Below are the code and all the weights of a small trained network. Each question names an input and a target symbol and asks about switching units off, where a switched-off unit gives its printed mean instead of its output.

import numpy as np


def w(rows, s, z=0):
    codes = np.array(rows[::2]) - 128.0
    scale = np.full(codes.shape[1], s)
    scale[-1] = z or s
    return codes * scale


def norm(h):
    return h / np.sqrt((h * h).mean(-1, keepdims=True) + 1e-5)


def f(y):
    return np.maximum(y, 0)


def softmax(a):
    e = np.exp(a - a.max(-1, keepdims=True))
    return e / e.sum(-1, keepdims=True)


def log_softmax(a):
    a = a - a.max(-1, keepdims=True)
    return a - np.log(np.exp(a).sum(-1, keepdims=True))


def net(x, mask):
    ids = ['ΛΠΣΦΨβδεζηθμξτω'.index(c) for c in x.split()]
    T = len(ids)
    res = E[ids] + P[:T]
    u = 0
    for l in range(3):
        q, k, v = (norm(res) @ M[l].T for M in (Q, K, V))
        z = softmax(np.where(np.tri(T) > 0, q @ k.T / 2**0.5, -1e9)) @ v
        res = res + np.where(mask[u], z, O[l][:, -1]) @ O[l][:, :-1]
        u += 1
        y = f(norm(res) @ A[l][:, :-1].T + A[l][:, -1])
        res = res + np.where(mask[u : u + 4], y, B[l][:, -1]) @ B[l][:, :-1]
        u += 4
    return log_softmax(norm(res)[-1] @ U[:, :-1].T + U[:, -1])


Q, K, V, O, A, B = {}, {}, {}, {}, {}, {}
E = w([
[124,164,112,131,146,142,139,111,131],'Λ',
[105,110,108,117,123,150,136,144,149],'Π',
[134,131,148,134,145,91,118,110,104],'Σ',
[118,168,138,125,136,134,121,119,130],'Φ',
[161,152,129,133,137,142,136,122,160],'Ψ',
[125,145,112,117,127,161,135,126,160],'β',
[81,81,132,117,125,95,110,148,107],'δ',
[108,149,123,114,120,174,138,120,137],'ε',
[109,117,73,128,139,124,139,138,139],'ζ',
[141,155,126,140,143,120,131,109,128],'η',
[122,117,176,124,115,127,116,131,118],'θ',
[139,145,107,127,141,139,143,127,165],'μ',
[140,134,103,141,160,89,133,120,110],'ξ',
[100,98,135,113,105,152,133,153,142],'τ',
[30,185,136,255,60,52,78,67,246],'ω',
],0.014)
P = w([
[144,169,130,121,108,135,163,112,130],'0',
[139,151,131,125,140,152,97,78,139],'1',
[142,161,123,88,145,142,87,139,146],'2',
[68,208,56,86,139,199,117,138,163],'3',
[144,178,88,198,98,133,119,218,125],'4',
[174,92,147,145,138,108,254,103,189],'5',
],0.0088)
Q[0] = w([
[140,167,125,199,94,132,108,212,101],'0.h0',
[176,71,153,156,92,105,253,106,109],'0.h0',
],0.014)
K[0] = w([
[97,86,126,196,132,148,43,29,173],'0.h0',
[170,113,124,1,222,173,61,162,101],'0.h0',
],0.0098)
V[0] = w([
[146,150,126,159,171,81,117,72,104],'0.h0',
[125,123,2,134,160,134,142,145,153],'0.h0',
],0.012)
O[0] = w([
[177,100,133,32,145,105,215,1,178,91],'0.h0',
[168,167,7,52,22,115,31,133,91,252],'0.h0',
],0.0085,0.0044)
A[0] = w([
[27,148,180,255,203,123,204,178,153,236],'0.n0',
[139,168,102,141,158,56,154,109,43,254],'0.n1',
[41,227,105,97,134,210,148,104,74,133],'0.n2',
[89,64,65,60,146,96,86,176,171,175],'0.n3',
],0.0062,0.0037)
B[0] = w([
[207,13,103,26,123,144,81,164,231,254],'0.n0',
[140,103,175,105,92,232,155,162,217,191],'0.n1',
[217,18,216,177,136,44,102,142,87,181],'0.n2',
[227,159,255,177,130,130,136,46,117,209],'0.n3',
],0.0059,0.0065)
Q[1] = w([
[177,164,110,131,71,168,86,152,127],'1.h0',
[252,97,122,126,95,109,144,113,241],'1.h0',
],0.012)
K[1] = w([
[190,124,117,167,22,98,144,188,91],'1.h0',
[127,100,106,150,51,34,158,124,254],'1.h0',
],0.0093)
V[1] = w([
[65,57,140,99,150,79,5,135,99],'1.h0',
[140,194,185,171,1,194,59,113,171],'1.h0',
],0.0053)
O[1] = w([
[209,168,2,141,116,199,184,85,211,120],'1.h0',
[148,32,4,164,230,60,130,122,79,253],'1.h0',
],0.0066,0.0054)
A[1] = w([
[48,65,225,164,189,203,224,57,251,179],'1.n0',
[195,154,170,49,79,105,197,23,207,85],'1.n1',
[221,79,210,180,165,92,105,224,176,139],'1.n2',
[68,99,254,193,103,14,107,186,31,2],'1.n3',
],0.0064,0.0055)
B[1] = w([
[153,145,150,104,136,56,166,183,87,254],'1.n0',
[44,102,193,132,122,135,93,140,92,201],'1.n1',
[91,106,53,128,142,164,159,122,129,195],'1.n2',
[2,116,136,22,157,149,138,108,108,130],'1.n3',
],0.013,0.0096)
Q[2] = w([
[52,94,176,111,110,74,138,152,132],'2.h0',
[111,251,241,163,125,228,120,61,146],'2.h0',
],0.012)
K[2] = w([
[71,84,172,105,83,138,164,117,141],'2.h0',
[173,179,191,85,185,251,99,132,51],'2.h0',
],0.013)
V[2] = w([
[205,120,89,118,137,254,157,138,11],'2.h0',
[142,142,41,168,134,79,80,94,246],'2.h0',
],0.0077)
O[2] = w([
[144,240,191,144,228,147,194,133,53,1],'2.h0',
[24,59,254,95,143,5,177,96,200,184],'2.h0',
],0.0078,0.004)
A[2] = w([
[112,131,162,64,75,51,120,73,75,40],'2.n0',
[97,107,144,69,154,141,238,123,162,136],'2.n1',
[131,227,131,244,74,109,73,193,114,1],'2.n2',
[137,193,133,89,46,153,64,105,94,117],'2.n3',
],0.011,0.0078)
B[2] = w([
[96,208,103,123,194,186,149,155,185,254],'2.n0',
[162,174,129,163,102,133,57,48,115,237],'2.n1',
[133,217,206,148,43,147,10,134,190,205],'2.n2',
[134,92,140,188,94,86,209,131,149,255],'2.n3',
],0.013,0.0063)
U = w([
[133,134,90,228,168,178,135,4,122,215],'Λ',
[107,127,113,174,204,2,119,146,23,87],'Π',
[16,95,171,112,154,9,112,117,196,92],'Σ',
[226,94,94,55,127,232,88,118,216,35],'Φ',
[29,165,178,115,102,98,221,222,77,86],'Ψ',
[219,171,45,111,76,60,196,126,131,136],'β',
[94,122,134,117,57,246,206,73,199,171],'δ',
[201,68,116,47,103,133,85,184,34,90],'ε',
[124,42,137,214,51,150,161,91,44,193],'ζ',
[58,136,84,74,137,178,101,82,38,215],'η',
[180,158,215,49,109,88,138,28,94,163],'θ',
[237,96,196,201,178,106,182,173,199,6],'μ',
[120,187,175,203,84,118,47,167,143,206],'ξ',
[97,216,87,59,224,125,132,143,217,64],'τ',
[64,97,51,195,163,218,140,209,149,118],'ω',
],0.0076,0.0026)

Each question gives the input, a string of symbols that net reads in full, and the target symbol t.
The units are the heads (2 rows each of Q, K, V and O) and the neurons (one row each of A and B). Each row of codes is followed by its name. A weight is (code - 128) times the scale printed after its matrix; where a second scale follows, it is the last column's (O, A, B and U).
mask holds one flag per unit, layer by layer, with each layer's heads first. A switched-off unit (its flag False) gives its mean, the last column of its rows in O or B, instead of its output. The means were averaged over made-up inputs and are rounded, as every weight is.
A unit's drop is (log p(t) with every unit on - log p(t) with that unit switched off) / (log p(t) with every unit on - log p(t) with every unit switched off).
The circuit of an input: a set's keep is (log p(t) with only the set's units on - log p(t) with every unit switched off) / (log p(t) with every unit on - log p(t) with every unit switched off). Starting from the 12 units with the biggest drops (on a tie, the unit counted first), units are removed one at a time, each time the one whose removal leaves the highest keep (on an exact tie, the one counted first), for as long as the keep stays at least 0.8.
circuit, biggest first: the units of the circuit, biggest drop first
most important unit: the unit with the biggest drop
k most important neurons: the k neurons with the biggest drops, biggest first
top k neurons in layer l: the k neurons of layer l with the biggest drops, biggest first
input ζ ε Π Π Σ Σ, target ξ: most important unit	0.h0
input τ η τ Λ, target ω: circuit, biggest first	(0.h0, 0.n0, 1.n2)
input Π μ ζ Λ, target ξ: circuit, biggest first	(0.h0, 2.n2)
input θ Σ θ Π, target μ: circuit, biggest first	(0.h0, 0.n0)
input ε θ Σ ζ Ψ ε, target θ: 2 most important neurons	(2.n1, 1.n0)
input Π Σ μ Π ζ Π, target τ: top 2 neurons in layer 2	(2.n0, 2.n3)
input Π μ β η Π, target τ: circuit, biggest first	(2.h0, 0.h0, 1.n0, 2.n0)
input μ Π ζ Σ, target τ: 3 most important neurons	(1.n0, 2.n0, 1.n1)
input η Λ Ψ Ψ, target Ψ: 2 most important neurons	(1.n1, 1.n0)
input δ Π Π, target Φ: 2 most important neurons	(0.n0, 2.n1)
input τ θ ζ Ψ Π β, target β: circuit, biggest first	(0.h0, 2.h0, 2.n3)
input Φ η Π, target ε: 2 most important neurons	(1.n0, 2.n0)
input Σ θ Λ Π Π ε, target ζ: 3 most important neurons	(1.n0, 2.n3, 1.n1)
input μ ξ τ Φ Π, target δ: 2 most important neurons	(1.n1, 2.n0)
input μ ε Π ω, target Σ: circuit, biggest first	(2.h0)
input μ θ μ τ Π β, target τ: top 3 neurons in layer 1	(1.n0, 1.n2, 1.n1)
input θ Λ ζ θ, target μ: 3 most important neurons	(0.n0, 1.n0, 2.n1)
input θ μ Π η, target μ: 2 most important neurons	(1.n0, 0.n0)
input Ψ ε Ψ ζ, target η: 2 most important neurons	(0.n3, 1.n3)
input ε Σ μ τ, target Λ: most important unit	2.h0
input Π Σ Ψ Φ β, target θ: 2 most important neurons	(2.n1, 1.n0)
input η η ζ Π ω μ, target Σ: top 2 neurons in layer 1	(1.n0, 1.n2)
input Π ε Π Π Λ, target Λ: top 3 neurons in layer 1	(1.n0, 1.n2, 1.n1)
input μ Π Π ζ, target τ: 4 most important neurons	(1.n0, 2.n0, 1.n1, 1.n2)
input ζ θ ζ ω Π Π, target Σ: 2 most important neurons	(0.n0, 1.n0)
input τ ζ ζ, target ω: top 2 neurons in layer 1	(1.n2, 1.n0)
